[ 36 -45 -60 -26 -26 -21   5  23 -15  -7  11 -10  15 -81  49  14  49  17
  19  15 -97  36 -72  -7  10   5 -11   9  13  -5  44 -12 -38  -2 -25 -22
 -56  22  70   3  18  33 -12 -16 -26   6  35  -4   3  -8 -48 -29 -48 -18
  39  31 -10  46 -62  40  28  50]  <91>
[-26  11  35 -40  24  23 -50 -13  44  25 -30  11 -33  52 -60   8  -5  35
  15 -72  10  15   9   5 -11  36  -7 -97 -20   7   8 -12  -6 -24   3  87
  68  23   1 -24 -46 -25  24  -1  11 -21 -51 -57 -58   2   9  34  32  48
   9  31  51 -17  22 -69   1 -44]  <212>
[-21  32  17  42  38 -44  51 -16 -47 -14   3   4  12  12  21   0 -42 -54
 -32  -7 113 -41  16 -39  34 -10  24 -74  -5  27 -36  31  14  21  31 -57
   6 -42 -69  13  31  31 -14  28  27   2   7  61  50  -8  31  20 -10  -7
 -52 -47 -47 -27  30  19  -6   0]  <131>
next: [-12 -38  -2 -25 -22]
[-56  22]
next: [ 15 -97  36 -72  -7  10   5 -11   9]
[13 -5]

[ -9 -11  51  67  36  74   6 -24 -35  33  79 -14  29  21 -17   9  67 -36
  57  15 -47 -26   5 -36 -52  27 -22  64   1 -21 -15  80 -33  -7 -72 -46
 -51 -19 -27  22 -34 -32 -17  33 -75 -50  20 -17  50  12 -42 -14  50 -24
 -26 -19  49  23  67 -14  -7  17  23]  <11>
[  5  -3  59  72  37  74 -12 -20 -21  32  96 -12  37  15 -19  15  67 -27
  54   7 -56 -40  -2 -21 -53  66 -21  87  -9 -27 -14  73 -35   7 -83 -41
 -54 -28 -37  -1 -20 -38 -15  54 -81 -55  16 -39  50   6 -35 -19  44 -19
 -35 -10  30  33  80  -9   2  -3  32]  <89>
[  5  -3  59  72  37  74 -12 -20 -21  32  96 -12  37  15 -19  15  67 -27
  54   7 -56 -40  -2 -21 -53  66 -21  87  -9 -27 -14  73 -35   7 -83 -41
 -54 -28 -37  -1 -20 -38 -15  54 -35 -21 -15 -28  16  -1  -3  -9   8  -3
 -17   4  -8  15  37  -4   0 -15  16]  <8>
next: [-27  22]
[-34 -32]
find: [ -9 -11  51  67  36  74   6 -24 -35  33  79 -14  29  21 -17   9  67 -36
  57  15 -47 -26   5 -36 -52  27 -22  64   1 -21 -15  80 -33  -7 -72 -46
 -51 -19 -27  22 -34 -32 -17  33 -75 -50  20 -17  50  12 -42 -14  50 -24
 -26 -19  49  23  67 -14  -7  17  23]
<11>
find: [  5  -3  59  72  37  74 -12 -20 -21  32  96 -12  37  15 -19  15  67 -27
  54   7 -56 -40  -2 -21 -53  66 -21  87  -9 -27 -14  73 -35   7 -83 -41
 -54 -28 -37  -1 -20 -38 -15  54 -81 -55  16 -39  50   6 -35 -19  44 -19
 -35 -10  30  33  80  -9   2  -3  32]
<89>

[-10 -10 -10  -5] : <11>
[ 6 15 -1 -2] : <212>
[-2 17 -5 -3] : <170>
[ 10  30 -10  -8] : <195>
[-24  85   6  -1] : <131>
[-15  43  -5  -3] : <91>
[-12  69 -18  -9] : <92>
[-12  27  -1  -2] : <210>
[ 44  44  44 -10] : <8>
[ 20  85 -22 -13] : <89>
again <11>: 
[-10]
again <8>: 
[44]

[ 27 -17  -1 -37  16  25 -48  25  39 -19] -> <89>
[  9  -1  -1  -5  -1  -5  -1  17  -8 -30] -> <92>
[-33  -4 -18  42 -14  -8 -34  39  13 -29] -> <11>
[  6 -12 -20 -20   3  22  11  -2  11 -18] -> <170>
[ 13  -4 -18  42 -14  -8  13  39  13 -29] -> <45>
[ 18  11 -23 -17 -11  12 -11 -11  -7 -11] -> <210>
[ 18  11 -23 -17 -18  12 -11   9  -7   7] -> <8>
[ 51  17  -3 -40 -11   8  -1 -31  10  -3] -> <131>
[ 30   6  90   1 -15 -63  17  52  55 -51] -> <91>
[ 12  11 -23 -17 -18  12 -11   9  -7  -8] -> <30>
[-21  23  15 -21 -34 -27 -40 -25  24  -1] -> <212>
again <212>: 
[-21]
again <210>: 
[-11]
again <89>: 
[25]
again <30>: 
[12]
again <45>: 
[13]
find: [ 18  11 -23 -17 -11  12 -11 -11  -7 -11]
<210>

[  0 -11  17 -32  46  13  72  20   2] -> <11>
[ -4  12 -16  41  -4  34 -21 -42  -4] -> <91>
[ 17 -11 -32  46   0 -11  -7 -19   7] -> <30>
[ -3   2 -11   0   0   3  -2   0   7] -> <92>
[  4  -6  -6  14 -20  68  -7 -19   7] -> <45>
[  0 -11  17 -32  46 -25  12  39 -25] -> <131>
[ 16  -8   2   9  -3 -23  23  -5  18] -> <212>
[  -8   17  -32   69 -109   63  -40  -76   48] -> <89>
next: [  2 -11   0   0   3]
[-2  0]
find: [  0 -11  17 -32  46 -25  12  39 -25]
<131>
again <91>: 
[-4]

[ 13 -42 -34  81] : <45>
[ 22 -87 -17 -87] : <89>
[20 89 15 89] : <91>
[ 36  33 -71 -71] : <30>
[16 14 29 88] : <131>
find: [20 89 15 89]
<91>
again <89>: 
[-87]
find: [ 13 -42 -34  81]
<45>
again <91>: 
[89]
again <30>: 
[-71]
find: [ 22 -87 -17 -87]
<89>

